Below are the code and all the weights of a small trained network. Each question names an input and a class and asks about switching units off, where a switched-off unit gives its printed mean instead of its output.

import numpy as np


def w(rows, s, z=0):
    codes = np.array(rows[::2]) - 128.0
    scale = np.full(codes.shape[1], s)
    scale[-1] = z or s
    return codes * scale


def f(y):
    return y / 2 * (1 + np.tanh(0.7978845608 * (y + 0.044715 * y**3)))


def log_softmax(a):
    a = a - a.max(-1, keepdims=True)
    return a - np.log(np.exp(a).sum(-1, keepdims=True))


def net(x, mask):
    res = np.array(x, float).reshape(1, 8) / 4 @ E
    y = f(res @ A[0][:, :-1].T + A[0][:, -1])
    res = res + np.where(mask, y, B[0][:, -1]) @ B[0][:, :-1]
    return log_softmax(res[-1] @ U[:, :-1].T + U[:, -1])


A, B = {}, {}
E = w([
[139,58,141,109,81,82,157,171,163,87,174,94],'x0',
[105,98,154,171,188,188,182,84,59,117,76,161],'x1',
[133,87,104,169,144,140,176,135,203,224,134,204],'x2',
[157,155,173,118,144,185,90,165,117,110,55,42],'x3',
[172,194,111,248,160,208,98,90,239,181,150,121],'x4',
[164,160,82,164,70,144,216,68,114,151,59,104],'x5',
[94,158,183,77,104,80,24,183,137,138,98,200],'x6',
[167,1,203,76,72,136,128,177,99,130,86,104],'x7',
],0.0088)
A[0] = w([
[138,170,113,137,122,137,162,81,90,129,120,103,246],'neuron 0',
[124,100,150,158,145,134,116,132,147,134,161,89,46],'neuron 1',
[143,124,149,137,89,166,116,130,151,164,104,125,16],'neuron 2',
[121,106,102,177,181,137,112,118,159,112,153,151,160],'neuron 3',
[121,96,152,125,150,132,131,141,104,81,157,102,219],'neuron 4',
[155,106,96,168,122,126,202,87,84,96,114,70,157],'neuron 5',
[130,124,94,141,90,90,164,117,182,150,146,128,118],'neuron 6',
[123,111,172,159,133,138,154,140,109,120,107,109,33],'neuron 7',
[138,145,150,146,46,131,124,132,144,129,98,104,83],'neuron 8',
[155,120,141,156,146,155,109,133,148,162,106,108,3],'neuron 9',
[144,104,141,7,79,93,110,169,103,80,134,84,170],'neuron 10',
[77,92,112,70,137,74,153,100,86,109,143,175,156],'neuron 11',
[115,206,108,135,150,84,43,124,156,103,153,114,179],'neuron 12',
[129,126,74,128,72,100,155,106,189,171,165,125,127],'neuron 13',
[114,158,146,139,136,123,89,157,127,105,157,124,170],'neuron 14',
[146,88,144,141,137,160,121,134,185,113,163,111,84],'neuron 15',
[120,141,156,100,145,108,112,129,123,152,100,162,101],'neuron 16',
[127,131,124,136,130,125,126,124,136,118,125,131,79],'neuron 17',
],0.014,0.0035)
B[0] = w([
[71,164,125,100,104,177,88,114,133,165,121,140,205],'neuron 0',
[99,156,145,142,145,182,139,150,161,88,117,139,149],'neuron 1',
[138,85,107,115,136,92,117,142,88,105,114,80,150],'neuron 2',
[115,133,170,123,74,131,134,176,115,126,132,89,181],'neuron 3',
[93,171,148,81,82,145,109,165,105,141,109,125,180],'neuron 4',
[109,216,31,95,116,212,112,82,179,185,134,95,228],'neuron 5',
[159,200,67,203,156,140,142,150,166,119,186,176,176],'neuron 6',
[119,184,123,81,142,113,95,66,134,153,64,136,152],'neuron 7',
[168,79,132,87,136,58,108,134,86,88,134,115,158],'neuron 8',
[125,86,119,147,143,67,144,151,92,137,126,89,160],'neuron 9',
[201,97,202,60,62,31,217,240,87,111,122,58,250],'neuron 10',
[166,141,173,120,43,95,194,209,109,89,175,47,208],'neuron 11',
[103,254,88,43,61,191,146,98,150,134,91,54,206],'neuron 12',
[156,187,86,198,130,128,149,107,144,133,177,143,190],'neuron 13',
[142,153,110,98,90,171,126,109,90,143,81,83,162],'neuron 14',
[116,188,124,211,152,186,124,115,151,135,147,214,168],'neuron 15',
[83,104,66,98,91,186,137,95,148,184,102,137,150],'neuron 16',
[102,124,117,124,108,121,113,131,142,135,155,127,127],'neuron 17',
],0.0087,0.019)
U = w([
[74,82,209,160,184,157,100,116,108,127,110,173,96],'0',
[121,104,148,93,204,80,124,82,140,42,176,156,3],'1',
[144,126,134,185,123,83,154,163,145,132,189,138,123],'2',
[177,99,175,140,172,44,86,115,121,59,137,120,56],'3',
[125,121,181,79,78,104,144,177,115,130,136,71,195],'4',
[137,5,144,104,176,77,96,98,97,145,94,107,68],'5',
[110,179,103,135,120,191,128,82,149,142,140,123,177],'6',
],0.011,0.0048)

Each question gives the input, the list of numbers given to net, and the class t.
The units are the neurons (one row each of A and B). Each row of codes is followed by its name. A weight is (code - 128) times the scale printed after its matrix; where a second scale follows, it is the last column's (A, B and U).
mask holds one flag per neuron, in row order. A switched-off neuron (its flag False) gives its mean, the last column of its row in B, instead of its output. The means were averaged over made-up inputs and are rounded, as every weight is.
A unit's drop is (log p(t) with every unit on - log p(t) with that unit switched off) / (log p(t) with every unit on - log p(t) with every unit switched off).
The circuit of an input: a set's keep is (log p(t) with only the set's units on - log p(t) with every unit switched off) / (log p(t) with every unit on - log p(t) with every unit switched off). Starting from the 12 units with the biggest drops (on a tie, the unit counted first), units are removed one at a time, each time the one whose removal leaves the highest keep (on an exact tie, the one counted first), for as long as the keep stays at least 0.8.
units of the circuit, in order: the units of the circuit, biggest drop first
k most important neurons: the k neurons with the biggest drops, biggest first
drop of u: that unit's drop, to one decimal
input [6,0,5,-7,-2,-7,-8,8], class 2: most important neuron -> neuron 15
input [-7,4,3,-4,2,1,5,5], class 0: units of the circuit, in order -> neuron 10; neuron 5; neuron 12
input [1,3,4,-1,0,6,4,3], class 6: 4 most important neurons -> neuron 10; neuron 11; neuron 9; neuron 3
input [8,-5,6,3,1,6,-3,-2], class 6: 3 most important neurons -> neuron 10; neuron 5; neuron 11
input [-6,-2,6,-8,3,-5,-7,4], class 2: 2 most important neurons -> neuron 5; neuron 12
input [2,-3,-7,-5,1,-5,-2,-8], class 6: 2 most important neurons -> neuron 10; neuron 12
input [-6,-3,3,-1,6,1,-1,2], class 2: 2 most important neurons -> neuron 5; neuron 9
input [1,5,2,-8,5,-7,-2,5], class 2: 2 most important neurons -> neuron 5; neuron 12
input [0,7,2,-3,4,-1,1,2], class 0: 4 most important neurons -> neuron 10; neuron 5; neuron 12; neuron 11
input [-7,3,0,4,-7,-2,-3,-3], class 6: 2 most important neurons -> neuron 10; neuron 3
input [-5,5,-5,4,5,-4,2,3], class 6: 2 most important neurons -> neuron 10; neuron 11
input [5,-6,2,5,2,-3,8,-6], class 6: 2 most important neurons -> neuron 12; neuron 11
input [2,-2,3,-2,-3,6,1,-1], class 2: drop of neuron 12 -> 0.2
input [6,5,3,-6,4,-2,-4,3], class 6: drop of neuron 10 -> 0.7
input [-4,6,-8,-1,0,2,3,0], class 6: drop of neuron 10 -> 1.1
input [3,1,4,-5,0,-5,-7,8], class 2: drop of neuron 12 -> 0.2
input [-8,-4,4,-7,-5,-3,-1,-2], class 2: most important neuron -> neuron 10
